[[-6, 0, -7, -8, -11, -5, -11, -9, -8, -6, -9, 1, -16],
[13, -19, -2, -2, -12, 1, -18, -8, -49, -18, 1, 15, -26],
[-14, 32, -27, -3, 1, -8, 8, -15, 32, 2, -6, -16, 28],
[2, 10, -14, 2, -3, -3, -1, -6, -5, -3, 4, -4, 17],
[4, -3, 4, 3, -3, 0, -3, 6, -8, 3, 6, -1, 4],
[8, -5, -6, 1, -1, 1, -4, -7, -20, -11, 1, 7, -6],
[-30, 12, 2, -17, -23, -15, -17, 3, 27, 17, -17, -19, -14]]
->
[[-30, 8, 4, 2, -14, 13, -6],
[12, -5, -3, 10, 32, -19, 0],
[2, -6, 4, -14, -27, -2, -7],
[-17, 1, 3, 2, -3, -2, -8],
[-23, -1, -3, -3, 1, -12, -11],
[-15, 1, 0, -3, -8, 1, -5],
[-17, -4, -3, -1, 8, -18, -11],
[3, -7, 6, -6, -15, -8, -9],
[27, -20, -8, -5, 32, -49, -8],
[17, -11, 3, -3, 2, -18, -6],
[-17, 1, 6, 4, -6, 1, -9],
[-19, 7, -1, -4, -16, 15, 1],
[-14, -6, 4, 17, 28, -26, -16]]

[[-23, -3, 22, -13, -16],
[46, 60, -50, 22, -10],
[7, -27, -43, -5, 46],
[-34, 4, 21, 8, -23],
[-34, -12, -21, 44, 14],
[7, 26, -39, 0, 1],
[47, -12, -11, 15, 29],
[-11, -9, 63, 20, -26],
[-5, -13, -43, 6, 31]]
->
[[-5, -11, 47, 7, -34, -34, 7, 46, -23],
[-13, -9, -12, 26, -12, 4, -27, 60, -3],
[-43, 63, -11, -39, -21, 21, -43, -50, 22],
[6, 20, 15, 0, 44, 8, -5, 22, -13],
[31, -26, 29, 1, 14, -23, 46, -10, -16]]

[[17, -1, -34],
[-21, -36, 31],
[8, 27, 46],
[21, 43, -43]]
->
[[21, 8, -21, 17],
[43, 27, -36, -1],
[-43, 46, 31, -34]]

[[-16, -7, 29, 11],
[-10, 5, -19, -9],
[17, -31, -42, 20],
[-10, -3, 7, 11],
[-10, -3, -3, -1],
[-10, -5, -30, 11],
[23, 4, 60, -17],
[-16, 6, -49, 11],
[15, -15, -3, 11]]
->
[[15, -16, 23, -10, -10, -10, 17, -10, -16],
[-15, 6, 4, -5, -3, -3, -31, 5, -7],
[-3, -49, 60, -30, -3, 7, -42, -19, 29],
[11, 11, -17, 11, -1, 11, 20, -9, 11]]

[[-40, -3, -34, 1, 17, -37, -45, -49, 18, -14, -28, 55, -12, 24],
[-6, 8, -19, -10, -10, -5, -61, -13, 33, 21, -8, 52, -25, 40],
[-36, -4, -30, 3, 18, -34, -47, -42, 19, -7, -21, 55, -12, 25]]
->
[[-36, -6, -40],
[-4, 8, -3],
[-30, -19, -34],
[3, -10, 1],
[18, -10, 17],
[-34, -5, -37],
[-47, -61, -45],
[-42, -13, -49],
[19, 33, 18],
[-7, 21, -14],
[-21, -8, -28],
[55, 52, 55],
[-12, -25, -12],
[25, 40, 24]]

[[6, 11, 5, -21, -23, -20, 47, 32, -16, 32, -33],
[-7, 3, 46, 2, -13, 20, -5, 8, -14, 3, 14]]
->
[[-7, 6],
[3, 11],
[46, 5],
[2, -21],
[-13, -23],
[20, -20],
[-5, 47],
[8, 32],
[-14, -16],
[3, 32],
[14, -33]]

[[6, -4, 8, -4, 9, 8, -3, 10, -7, 7, 14, -4, -5, 10, -6],
[40, 2, 42, -6, 0, 29, -24, -1, 15, 38, 47, 9, 11, -2, 14],
[4, -1, 5, -1, 4, 5, -1, 4, -2, 4, 8, -1, -2, 4, -2],
[-44, 3, -46, 11, -9, -32, 27, -8, -11, -41, -54, -6, -7, -7, -10],
[6, -2, 7, -4, 5, 5, -6, 5, -1, 6, 10, -1, -1, 5, -1]]
->
[[6, -44, 4, 40, 6],
[-2, 3, -1, 2, -4],
[7, -46, 5, 42, 8],
[-4, 11, -1, -6, -4],
[5, -9, 4, 0, 9],
[5, -32, 5, 29, 8],
[-6, 27, -1, -24, -3],
[5, -8, 4, -1, 10],
[-1, -11, -2, 15, -7],
[6, -41, 4, 38, 7],
[10, -54, 8, 47, 14],
[-1, -6, -1, 9, -4],
[-1, -7, -2, 11, -5],
[5, -7, 4, -2, 10],
[-1, -10, -2, 14, -6]]

[[-39, 32, -21, -24, -42, 12, 27],
[56, 14, -37, 58, 52, -11, 54],
[11, 21, -49, 9, 24, 9, 49]]
->
[[11, 56, -39],
[21, 14, 32],
[-49, -37, -21],
[9, 58, -24],
[24, 52, -42],
[9, -11, 12],
[49, 54, 27]]

[[-21, 14, 5],
[-19, -49, 12],
[8, 4, -42],
[-31, -51, -24],
[-15, 12, -39]]
->
[[-15, -31, 8, -19, -21],
[12, -51, 4, -49, 14],
[-39, -24, -42, 12, 5]]
---
[[-50, 12],
[49, -10],
[52, -9],
[11, 49]]
->
[[-50, 12],
[49, -10],
[52, -9]]

[[7, -39, 31, -33],
[45, 5, -26, 9],
[40, -5, 2, 19],
[9, -6, -48, -50],
[33, 35, 26, 48]]
->
[[7, -39],
[45, 5],
[40, -5]]

[[-21, 1, 10, -57],
[-38, 63, 6, -28],
[-43, 2, 35, 17]]
->
[[-21, 1],
[-38, 63],
[-43, 2]]

[[-27, -4, 15],
[-1, -35, 31],
[-18, -50, 16],
[6, -32, -18]]
->
[[-27, -4],
[-1, -35],
[-18, -50]]

[[15, 3, -43, 2],
[47, 27, -59, -20],
[-35, -30, 8, -28],
[23, 13, -31, 2],
[-60, -43, 30, -52]]
->
[[15, 3],
[47, 27],
[-35, -30]]

[[-22, -36, -10, 47],
[-19, -29, 26, -36],
[-23, 13, 33, 39],
[35, -22, 27, 32]]
->
[[-22, -36],
[-19, -29],
[-23, 13]]

[[50, -19, 16, 4],
[2, 55, -48, 22],
[-2, -5, 8, 8]]
->
[[50, -19],
[2, 55],
[-2, -5]]

[[7, 47, 18, -2],
[24, 32, 26, 0],
[9, -49, 1, 10],
[22, -42, 10, 11]]
->
[[7, 47],
[24, 32],
[9, -49]]

[[-37, 25, -54],
[-52, 9, 37],
[-8, -1, -28],
[-11, 12, -8]]
->
[[-37, 25],
[-52, 9],
[-8, -1]]
---
[[-26, -15, 11, 3, 18],
[20, 19, 46, -18, 4]]
->
[18, -18]

[[-2, -48, 21, -22, -7],
[13, -2, -4, -11, 9],
[3, -21, 6, -22, -2],
[-20, 1, -6, 8, -20]]
->
[-7, -11, 6, 1]

[[-25, -2],
[43, -59],
[27, -41]]
->
[-2, 43]

[[-13, -17],
[-16, 9],
[-17, -52],
[-9, -13],
[5, -24]]
->
[-17, -16]

[[-23, -7, -6],
[-45, -14, -12],
[23, 7, 6]]
->
[-6, -14, 23]

[[14, -9],
[58, -33],
[-7, -23],
[-40, 3],
[-7, 31]]
->
[-9, 58]

[[59, 14, -19],
[7, 11, 13],
[2, 8, 15]]
->
[-19, 11, 2]
